Below are the code and all the weights of a small trained network. Each question names an input and a target symbol and asks about switching units off, where a switched-off unit gives its printed mean instead of its output.

import numpy as np


def w(rows, s, z=0):
    codes = np.array(rows[::2]) - 128.0
    scale = np.full(codes.shape[1], s)
    scale[-1] = z or s
    return codes * scale


def f(y):
    return np.maximum(y, 0)


def softmax(a):
    e = np.exp(a - a.max(-1, keepdims=True))
    return e / e.sum(-1, keepdims=True)


def log_softmax(a):
    a = a - a.max(-1, keepdims=True)
    return a - np.log(np.exp(a).sum(-1, keepdims=True))


def net(x, mask):
    ids = ['αβγδεζηλξπστφψω'.index(c) for c in x.split()]
    T = len(ids)
    res = E[ids] + P[:T]
    u = 0
    for l in range(2):
        q, k, v = (res @ M[l].T for M in (Q, K, V))
        z = softmax(np.where(np.tri(T) > 0, q @ k.T / 2**0.5, -1e9)) @ v
        res = res + np.where(mask[u], z, O[l][:, -1]) @ O[l][:, :-1]
        u += 1
        y = f(res @ A[l][:, :-1].T + A[l][:, -1])
        res = res + np.where(mask[u : u + 8], y, B[l][:, -1]) @ B[l][:, :-1]
        u += 8
    return log_softmax(res[-1] @ U[:, :-1].T + U[:, -1])


Q, K, V, O, A, B = {}, {}, {}, {}, {}, {}
E = w([
[121,128,87,117],'α',
[92,111,149,92],'β',
[133,40,233,139],'γ',
[131,140,121,102],'δ',
[144,141,80,126],'ε',
[159,41,192,172],'ζ',
[107,41,253,112],'η',
[193,44,180,193],'λ',
[113,127,110,105],'ξ',
[106,129,148,82],'π',
[199,35,175,204],'σ',
[129,130,65,134],'τ',
[97,118,115,99],'φ',
[108,124,113,102],'ψ',
[107,118,76,123],'ω',
],0.021)
P = w([
[123,144,134,174],'0',
[114,61,37,141],'1',
[168,101,115,102],'2',
[112,114,170,231],'3',
[127,192,181,142],'4',
[168,18,46,102],'5',
[170,128,111,30],'6',
[112,173,221,215],'7',
[140,240,199,89],'8',
[195,58,48,30],'9',
[128,153,38,20],'10',
[9,172,191,171],'11',
],0.016)
Q[0] = w([
[116,239,85,23],'L0H0',
[212,3,114,63],'L0H0',
],0.015)
K[0] = w([
[213,179,156,69],'L0H0',
[47,217,177,249],'L0H0',
],0.014)
V[0] = w([
[38,107,254,80],'L0H0',
[211,181,120,97],'L0H0',
],0.0081)
O[0] = w([
[8,106,187,196,95],'L0H0',
[220,67,139,168,1],'L0H0',
],0.013,0.0025)
A[0] = w([
[176,65,160,147,255],'L0N0',
[122,189,6,180,249],'L0N1',
[144,10,228,134,227],'L0N2',
[78,231,69,65,105],'L0N3',
[142,1,237,255,83],'L0N4',
[80,247,53,39,92],'L0N5',
[208,173,57,208,139],'L0N6',
[118,160,167,223,203],'L0N7',
],0.0074,0.0081)
B[0] = w([
[125,17,140,165,243],'L0N0',
[160,143,230,98,244],'L0N1',
[192,111,6,212,254],'L0N2',
[124,218,66,155,173],'L0N3',
[253,177,119,19,213],'L0N4',
[159,252,76,71,183],'L0N5',
[137,93,143,110,183],'L0N6',
[176,44,112,133,196],'L0N7',
],0.0078,0.0092)
Q[1] = w([
[119,90,131,93],'L1H0',
[163,204,193,253],'L1H0',
],0.0077)
K[1] = w([
[59,80,255,145],'L1H0',
[35,27,25,6],'L1H0',
],0.005)
V[1] = w([
[255,106,100,221],'L1H0',
[125,81,38,91],'L1H0',
],0.0079)
O[1] = w([
[2,63,133,22,252],'L1H0',
[15,87,37,139,165],'L1H0',
],0.0099,0.019)
A[1] = w([
[107,120,181,141,248],'L1N0',
[119,250,27,70,59],'L1N1',
[175,114,68,143,126],'L1N2',
[168,83,157,108,122],'L1N3',
[81,108,150,206,163],'L1N4',
[87,130,46,127,223],'L1N5',
[99,75,108,116,134],'L1N6',
[83,202,72,154,215],'L1N7',
],0.013,0.012)
B[1] = w([
[180,30,114,118,164],'L1N0',
[70,178,85,180,169],'L1N1',
[115,136,159,98,155],'L1N2',
[11,108,124,125,167],'L1N3',
[58,147,19,113,142],'L1N4',
[190,135,169,142,252],'L1N5',
[147,180,125,165,249],'L1N6',
[146,177,237,171,159],'L1N7',
],0.012,0.028)
U = w([
[140,56,128,147,195],'α',
[125,92,40,181,210],'β',
[75,150,140,114,95],'γ',
[113,141,171,103,126],'δ',
[127,182,63,164,151],'ε',
[47,121,77,206,36],'ζ',
[132,124,150,31,44],'η',
[91,131,203,178,1],'λ',
[77,149,11,108,85],'ξ',
[212,131,170,112,130],'π',
[179,153,80,81,231],'σ',
[51,119,127,190,50],'τ',
[193,136,175,161,130],'φ',
[134,119,135,202,148],'ψ',
[228,126,155,91,152],'ω',
],0.013,0.0083)

Each question gives the input, a string of symbols that net reads in full, and the target symbol t.
The units are the heads (2 rows each of Q, K, V and O) and the neurons (one row each of A and B). Each row of codes is followed by its name. A weight is (code - 128) times the scale printed after its matrix; where a second scale follows, it is the last column's (O, A, B and U).
mask holds one flag per unit, layer by layer, with each layer's heads first. A switched-off unit (its flag False) gives its mean, the last column of its rows in O or B, instead of its output. The means were averaged over made-up inputs and are rounded, as every weight is.
A unit's drop is (log p(t) with every unit on - log p(t) with that unit switched off) / (log p(t) with every unit on - log p(t) with every unit switched off).
The circuit of an input: a set's keep is (log p(t) with only the set's units on - log p(t) with every unit switched off) / (log p(t) with every unit on - log p(t) with every unit switched off). Starting from the 12 units with the biggest drops (on a tie, the unit counted first), units are removed one at a time, each time the one whose removal leaves the highest keep (on an exact tie, the one counted first), for as long as the keep stays at least 0.8.
units of the circuit, in order: the units of the circuit, biggest drop first
most important unit: the unit with the biggest drop
k most important neurons: the k neurons with the biggest drops, biggest first
k most important neurons of layer l: the k neurons of layer l with the biggest drops, biggest first
input η β ω τ ω τ ζ γ τ, target λ: units of the circuit, in order : [L1N7 L0H0 L1H0]
input α ξ ζ γ γ ω ω ω ε τ ζ ξ, target ξ: 2 most important neurons of layer 1 : [L1N1 L1N5]
input ω τ ξ λ τ α ω λ β, target ε: units of the circuit, in order : [L1N1 L0N5]
input σ ε ξ η τ α, target ζ: units of the circuit, in order : [L0H0]
input ω ζ ξ λ γ φ ε δ, target φ: units of the circuit, in order : [L0H0 L1H0 L1N7]
input τ ω λ ζ λ π ε ξ δ δ, target ω: units of the circuit, in order : [L0H0 L1N3 L1N5 L1N1]
input π ζ σ ω ε ω ε φ ψ, target η: units of the circuit, in order : [L0H0 L0N2 L1N5 L1N6]
input δ φ ψ π, target φ: 4 most important neurons : [L1N3 L1N7 L0N4 L0N0]
input ξ τ π ζ, target α: 2 most important neurons of layer 0 : [L0N4 L0N7]
input τ β δ, target ξ: 3 most important neurons of layer 1 : [L1N1 L1N5 L1N7]
input π σ π τ β η ω ε, target ζ: units of the circuit, in order : [L1N4 L0H0]
input δ π ω β τ η ω φ φ ψ, target φ: units of the circuit, in order : [L0H0 L1H0]
input ε ψ σ δ τ, target γ: 3 most important neurons of layer 0 : [L0N2 L0N1 L0N5]
input ψ λ ω ε τ ψ η ε τ ω π, target ξ: units of the circuit, in order : [L1N1]
input π φ ω σ τ ζ ξ, target ξ: 2 most important neurons : [L1N1 L0N5]
input σ ζ ψ η γ ω φ ω α, target φ: units of the circuit, in order : [L0H0 L1H0]
input ψ δ ζ ζ α α ω τ δ δ, target ξ: units of the circuit, in order : [L1N1 L0N5]
input τ ω δ ε, target ε: 3 most important neurons : [L1N1 L0N5 L0N3]
input ζ ψ ε τ ε, target η: 4 most important neurons of layer 1 : [L1N5 L1N6 L1N3 L1N1]
input ψ ω φ σ δ, target φ: 4 most important neurons : [L1N3 L0N4 L1N7 L0N0]
input τ ω ξ ω ε σ ξ ψ λ, target α: most important unit : L1N1
input φ δ ε, target φ: 2 most important neurons : [L0N4 L1N3]
input ω β ζ ζ λ ω π τ, target ε: units of the circuit, in order : [L1N1 L0H0]
input ε ω γ λ τ φ η ζ ω φ, target λ: 2 most important neurons : [L1N7 L1N5]
input α ζ ω ζ σ β η, target α: 2 most important neurons of layer 1 : [L1N0 L1N1]
input α ε δ β σ, target α: 3 most important neurons : [L0N4 L1N1 L0N7]
input η δ τ, target ζ: units of the circuit, in order : [L0H0]
input τ ψ τ η ε δ σ β ζ π τ ξ, target β: 2 most important neurons of layer 0 : [L0N5 L0N4]
input φ η β ω τ ω ψ, target ξ: 3 most important neurons of layer 0 : [L0N7 L0N5 L0N3]
